Below is a small trained network, with its code and all its weights. Each question gives an input and a target symbol and asks what happens when units are switched off, that is, made to give their printed mean instead of their output.

import numpy as np


def w(rows, s, z=0):
    codes = np.array(rows[::2]) - 128.0
    scale = np.full(codes.shape[1], s)
    scale[-1] = z or s
    return codes * scale


def f(y):
    return y / 2 * (1 + np.tanh(0.7978845608 * (y + 0.044715 * y**3)))


def softmax(a):
    e = np.exp(a - a.max(-1, keepdims=True))
    return e / e.sum(-1, keepdims=True)


def log_softmax(a):
    a = a - a.max(-1, keepdims=True)
    return a - np.log(np.exp(a).sum(-1, keepdims=True))


def net(x, mask):
    ids = ['αβγδηθλμξτφω'.index(c) for c in x.split()]
    T = len(ids)
    res = E[ids] + P[:T]
    r = res
    for j in range(3):
        rows = slice(2 * j, 2 * j + 2)
        q, k, v = (r @ M[0][rows].T for M in (Q, K, V))
        z = softmax(np.where(np.tri(T) > 0, q @ k.T / 2**0.5, -1e9)) @ v
        o = O[0][rows]
        res = res + np.where(mask[j], z, o[:, -1]) @ o[:, :-1]
    y = f(res @ A[0][:, :-1].T + A[0][:, -1])
    res = res + np.where(mask[3:11], y, B[0][:, -1]) @ B[0][:, :-1]
    return log_softmax(res[-1] @ U[:, :-1].T + U[:, -1])


Q, K, V, O, A, B = {}, {}, {}, {}, {}, {}
E = w([
[146,85,186,211,93],'α',
[72,164,145,92,145],'β',
[43,125,65,120,127],'γ',
[49,165,155,37,142],'δ',
[34,169,86,179,180],'η',
[66,171,160,60,146],'θ',
[147,237,154,58,164],'λ',
[129,144,106,142,122],'μ',
[231,143,104,227,105],'ξ',
[122,203,89,146,170],'τ',
[97,65,68,116,70],'φ',
[253,164,73,178,97],'ω',
],0.014)
P = w([
[154,220,129,103,254],'0',
[147,179,148,75,92],'1',
[105,180,154,105,111],'2',
[114,201,158,145,80],'3',
[112,149,153,73,208],'4',
[234,121,135,110,147],'5',
[223,96,108,126,244],'6',
[166,161,140,153,158],'7',
[159,166,141,161,165],'8',
[116,216,123,254,102],'9',
],0.0075)
Q[0] = w([
[171,202,199,135,194],'h1',
[134,144,73,231,181],'h1',
[104,230,155,133,19],'h2',
[78,134,65,165,75],'h2',
[133,132,165,151,198],'h3',
[81,235,148,165,1],'h3',
],0.017)
K[0] = w([
[157,117,222,120,185],'h1',
[124,91,137,190,122],'h1',
[183,34,137,107,233],'h2',
[127,128,94,121,187],'h2',
[112,154,82,87,60],'h3',
[166,26,110,82,251],'h3',
],0.017)
V[0] = w([
[83,132,18,177,88],'h1',
[127,104,240,145,98],'h1',
[142,95,199,176,73],'h2',
[185,182,37,183,125],'h2',
[144,157,201,248,157],'h3',
[29,106,19,213,150],'h3',
],0.015)
O[0] = w([
[149,118,151,44,143,5],'h1',
[114,86,127,177,84,225],'h1',
[39,165,109,103,113,128],'h2',
[146,101,96,181,183,209],'h2',
[9,132,100,137,210,255],'h3',
[179,86,25,111,129,40],'h3',
],0.014,0.0071)
A[0] = w([
[117,132,96,163,171,100],'n1',
[148,122,148,138,100,217],'n2',
[126,222,111,112,125,123],'n3',
[154,97,149,117,138,166],'n4',
[74,3,151,119,66,2],'n5',
[97,40,189,76,165,115],'n6',
[135,143,74,114,88,177],'n7',
[162,108,149,91,110,93],'n8',
],0.013,0.0092)
B[0] = w([
[160,80,168,72,125,247],'n1',
[62,137,128,81,145,172],'n2',
[166,67,128,150,120,180],'n3',
[87,184,130,131,151,144],'n4',
[255,70,136,151,58,159],'n5',
[144,141,79,185,126,142],'n6',
[82,127,124,150,175,142],'n7',
[111,124,110,143,126,131],'n8',
],0.02,0.015)
U = w([
[44,111,179,120,133,252],'α',
[140,74,207,222,76,154],'β',
[155,134,174,101,65,8],'γ',
[99,175,241,248,87,2],'δ',
[98,148,172,69,11,38],'η',
[114,142,152,93,29,34],'θ',
[5,15,159,184,23,214],'λ',
[125,95,74,116,77,159],'μ',
[113,141,113,75,68,61],'ξ',
[179,120,171,147,88,20],'τ',
[100,140,179,18,2,74],'φ',
[96,149,42,171,60,128],'ω',
],0.0043,0.0053)

Each question gives the input, a string of symbols that net reads in full, and the target symbol t.
The units are the heads (2 rows each of Q, K, V and O) and the neurons (one row each of A and B). Each row of codes is followed by its name. A weight is (code - 128) times the scale printed after its matrix; where a second scale follows, it is the last column's (O, A, B and U).
mask holds one flag per unit, heads first, then neurons. A switched-off unit (its flag False) gives its mean, the last column of its rows in O or B, instead of its output. The means were averaged over made-up inputs and are rounded, as every weight is.
A unit's drop is (log p(t) with every unit on - log p(t) with that unit switched off) / (log p(t) with every unit on - log p(t) with every unit switched off).
The circuit of an input: a set's keep is (log p(t) with only the set's units on - log p(t) with every unit switched off) / (log p(t) with every unit on - log p(t) with every unit switched off). Starting from all 11 units, units are removed one at a time, each time the one whose removal leaves the highest keep (on an exact tie, the one counted first), for as long as the keep stays at least 0.8.
units of the circuit, in order: the units of the circuit, biggest drop first
k most important neurons: the k neurons with the biggest drops, biggest first
which heads matter: for each layer, one digit per head in row order, 1 if its drop is at least 0.15 and else 0, layers parted by /
drop when u is switched off: that unit's drop, to one decimal
input λ λ α, target δ: which heads matter : 001
input α α ω ω, target λ: units of the circuit, in order : [h3 h1]
input α ω α η α θ γ, target μ: units of the circuit, in order : [h3]
input ξ η φ η α γ, target μ: 2 most important neurons : [n6 n2]
input λ τ η, target δ: which heads matter : 111
input η ω ξ, target μ: which heads matter : 001
input λ α τ φ, target δ: units of the circuit, in order : [h3 n1]
input α α λ, target λ: units of the circuit, in order : [n3 h2 h3]
input μ α φ, target ω: units of the circuit, in order : [h1 n6 n1]
input η γ ξ λ λ, target β: units of the circuit, in order : [h1 n3]
input α α α γ φ, target ω: units of the circuit, in order : [n6 h1 n1]
input α α η η φ α ω, target μ: 2 most important neurons : [n1 n2]
input θ α γ α α α λ ω α μ, target δ: 2 most important neurons : [n1 n3]
input ω α α η, target β: which heads matter : 010
input μ τ α τ λ τ λ η δ ξ, target δ: which heads matter : 011
input α λ λ λ β, target δ: most important neuron : [n1]
input ω λ λ, target β: 2 most important neurons : [n2 n1]
input λ θ μ η, target δ: 2 most important neurons : [n1 n6]
input θ λ λ ξ, target α: drop when n5 is switched off : 0.3
input η α τ λ λ μ γ μ α γ, target ω: drop when n8 is switched off : 0.2
input α ω α λ λ λ λ λ, target δ: units of the circuit, in order : [h3]
input α η α φ θ η η α μ ω, target μ: drop when h2 is switched off : 0.2
